Below is a small trained network, with its code and all its weights. Each question gives an input and a class and asks what happens when units are switched off, that is, made to give their printed mean instead of their output.

import numpy as np


def w(rows, s, z=0):
    codes = np.array(rows[::2]) - 128.0
    scale = np.full(codes.shape[1], s)
    scale[-1] = z or s
    return codes * scale


def f(y):
    return np.maximum(y, 0)


def log_softmax(a):
    a = a - a.max(-1, keepdims=True)
    return a - np.log(np.exp(a).sum(-1, keepdims=True))


def net(x, mask):
    res = np.array(x, float).reshape(1, 5) / 4 @ E
    y = f(res @ A[0][:, :-1].T + A[0][:, -1])
    res = res + np.where(mask, y, B[0][:, -1]) @ B[0][:, :-1]
    return log_softmax(res[-1] @ U[:, :-1].T + U[:, -1])


A, B = {}, {}
E = w([
[139,81,236,98,177,88,139,139,84,177,249],'x0',
[103,132,126,134,109,105,127,153,152,132,148],'x1',
[142,191,100,18,57,28,160,99,82,92,166],'x2',
[128,117,117,131,136,131,136,122,113,117,129],'x3',
[13,174,178,98,155,172,180,52,159,127,159],'x4',
],0.017)
A[0] = w([
[151,188,72,105,73,76,144,36,163,59,138,85],'N0',
[183,136,32,142,92,105,71,182,136,105,53,188],'N1',
[170,202,140,73,26,86,158,88,95,121,127,133],'N2',
[56,160,68,75,101,174,73,80,161,71,50,130],'N3',
[183,125,76,149,106,114,98,187,141,93,32,171],'N4',
[208,75,110,148,125,99,59,192,95,150,144,193],'N5',
[223,137,151,132,135,101,92,213,105,110,135,142],'N6',
[131,175,107,174,123,156,160,134,192,102,49,232],'N7',
[125,58,162,254,183,186,101,134,146,150,145,253],'N8',
],0.0095,0.0052)
B[0] = w([
[176,237,45,123,123,111,92,161,134,218,173,211],'N0',
[84,189,255,3,166,83,103,74,151,76,157,250],'N1',
[239,135,90,162,143,96,166,107,80,154,167,231],'N2',
[105,187,56,202,174,168,105,177,150,172,142,218],'N3',
[154,168,150,26,171,133,100,173,138,113,157,236],'N4',
[106,157,74,123,136,78,205,193,127,205,67,231],'N5',
[177,87,62,143,125,71,129,163,61,165,108,210],'N6',
[44,125,117,147,99,188,70,137,157,45,74,218],'N7',
[104,105,132,114,180,129,137,219,210,137,78,255],'N8',
],0.011,0.024)
U = w([
[74,110,236,80,161,146,105,132,177,129,102,253],'0',
[150,150,44,175,156,145,120,195,147,197,108,55],'1',
[139,174,157,73,144,104,116,58,101,109,245,206],'2',
[156,72,69,143,54,51,154,107,49,149,114,23],'3',
[66,110,110,229,106,213,63,101,181,89,83,28],'4',
],0.011,0.0035)

Each question gives the input, the list of numbers given to net, and the class t.
The units are the neurons (one row each of A and B). Each row of codes is followed by its name. A weight is (code - 128) times the scale printed after its matrix; where a second scale follows, it is the last column's (A, B and U).
mask holds one flag per neuron, in row order. A switched-off neuron (its flag False) gives its mean, the last column of its row in B, instead of its output. The means were averaged over made-up inputs and are rounded, as every weight is.
A unit's drop is (log p(t) with every unit on - log p(t) with that unit switched off) / (log p(t) with every unit on - log p(t) with every unit switched off).
The circuit of an input: a set's keep is (log p(t) with only the set's units on - log p(t) with every unit switched off) / (log p(t) with every unit on - log p(t) with every unit switched off). Starting from all 9 units, units are removed one at a time, each time the one whose removal leaves the highest keep (on an exact tie, the one counted first), for as long as the keep stays at least 0.8.
circuit, biggest first: the units of the circuit, biggest drop first
top k neurons: the k neurons with the biggest drops, biggest first
drop when u is switched off: that unit's drop, to one decimal
input [0,0,-1,-4,4], class 4: circuit, biggest first -> (N1 N5 N0 N2)
input [5,2,1,5,-8], class 3: top 2 neurons -> (N3 N6)
input [7,3,1,4,-7], class 3: circuit, biggest first -> (N3 N6)
input [-8,-5,-6,6,-5], class 0: circuit, biggest first -> (N1)
input [-2,-6,1,2,-8], class 2: top 2 neurons -> (N1 N8)
input [1,-3,2,5,5], class 2: top 2 neurons -> (N8 N5)
input [0,-8,-6,7,7], class 4: top 2 neurons -> (N1 N4)
input [4,-2,1,5,-3], class 3: top 2 neurons -> (N3 N8)
input [0,-7,4,7,-7], class 2: top 2 neurons -> (N1 N4)
input [-5,-3,0,-7,1], class 4: circuit, biggest first -> (N7 N5)
input [7,-5,1,4,-8], class 3: top 3 neurons -> (N3 N6 N0)
input [-6,0,0,-1,-4], class 0: top 3 neurons -> (N1 N7 N2)
input [-8,-8,-6,1,1], class 4: top 2 neurons -> (N7 N3)
input [-6,-6,-5,6,-7], class 0: top neuron -> (N1)
input [8,7,1,2,-8], class 3: top 2 neurons -> (N3 N6)
input [-1,7,-7,4,4], class 4: drop when N1 is switched off -> 0.4
input [-6,-1,2,5,-5], class 2: drop when N0 is switched off -> 0.0
input [-7,-4,-4,-6,-1], class 0: top 2 neurons -> (N1 N4)
input [2,-1,8,-5,-6], class 3: drop when N6 is switched off -> 0.2
input [0,-8,-7,-8,-1], class 0: drop when N3 is switched off -> 0.3
